Below is a small trained network, with its code and all its weights. Each question gives an input and a class and asks what happens when units are switched off, that is, made to give their printed mean instead of their output.

import numpy as np


def w(rows, s, z=0):
    codes = np.array(rows[::2]) - 128.0
    scale = np.full(codes.shape[1], s)
    scale[-1] = z or s
    return codes * scale


def f(y):
    return np.maximum(y, 0)


def log_softmax(a):
    a = a - a.max(-1, keepdims=True)
    return a - np.log(np.exp(a).sum(-1, keepdims=True))


def net(x, mask):
    res = np.array(x, float).reshape(1, 2) / 4 @ E
    y = f(res @ A[0][:, :-1].T + A[0][:, -1])
    res = res + np.where(mask, y, B[0][:, -1]) @ B[0][:, :-1]
    return log_softmax(res[-1] @ U[:, :-1].T + U[:, -1])


A, B = {}, {}
E = w([
[121,2,45,193],'x0',
[117,44,211,42],'x1',
],0.014)
A[0] = w([
[149,226,119,187,170],'neuron 1',
[105,172,149,180,144],'neuron 2',
[123,48,107,154,86],'neuron 3',
[157,112,76,247,120],'neuron 4',
[144,203,72,204,253],'neuron 5',
[147,236,158,126,236],'neuron 6',
],0.012,0.006)
B[0] = w([
[107,66,69,51,223],'neuron 1',
[94,101,102,95,169],'neuron 2',
[84,52,63,90,198],'neuron 3',
[139,137,129,188,233],'neuron 4',
[145,107,2,145,251],'neuron 5',
[92,80,161,14,241],'neuron 6',
],0.012,0.016)
U = w([
[86,54,51,66,76],'0',
[135,142,252,72,253],'1',
[211,133,2,245,74],'2',
],0.0095,0.004)

Each question gives the input, the list of numbers given to net, and the class t.
The units are the neurons (one row each of A and B). Each row of codes is followed by its name. A weight is (code - 128) times the scale printed after its matrix; where a second scale follows, it is the last column's (A, B and U).
mask holds one flag per neuron, in row order. A switched-off neuron (its flag False) gives its mean, the last column of its row in B, instead of its output. The means were averaged over made-up inputs and are rounded, as every weight is.
A unit's drop is (log p(t) with every unit on - log p(t) with that unit switched off) / (log p(t) with every unit on - log p(t) with every unit switched off).
The circuit of an input: a set's keep is (log p(t) with only the set's units on - log p(t) with every unit switched off) / (log p(t) with every unit on - log p(t) with every unit switched off). Starting from all 6 units, units are removed one at a time, each time the one whose removal leaves the highest keep (on an exact tie, the one counted first), for as long as the keep stays at least 0.8.
units of the circuit, in order: the units of the circuit, biggest drop first
k most important neurons: the k neurons with the biggest drops, biggest first
drop of u: that unit's drop, to one decimal
input [0,4], class 1: units of the circuit, in order : neuron 5; neuron 1
input [8,-1], class 2: units of the circuit, in order : neuron 6
input [-4,1], class 1: units of the circuit, in order : neuron 5; neuron 3
input [6,0], class 2: 2 most important neurons : neuron 6; neuron 1
input [-8,2], class 1: 2 most important neurons : neuron 5; neuron 3
input [1,-6], class 2: 2 most important neurons : neuron 5; neuron 4
input [0,1], class 1: 3 most important neurons : neuron 5; neuron 1; neuron 3
input [-3,5], class 1: drop of neuron 5 : 0.2
input [2,0], class 2: drop of neuron 6 : 0.7
input [3,0], class 2: drop of neuron 6 : 0.7
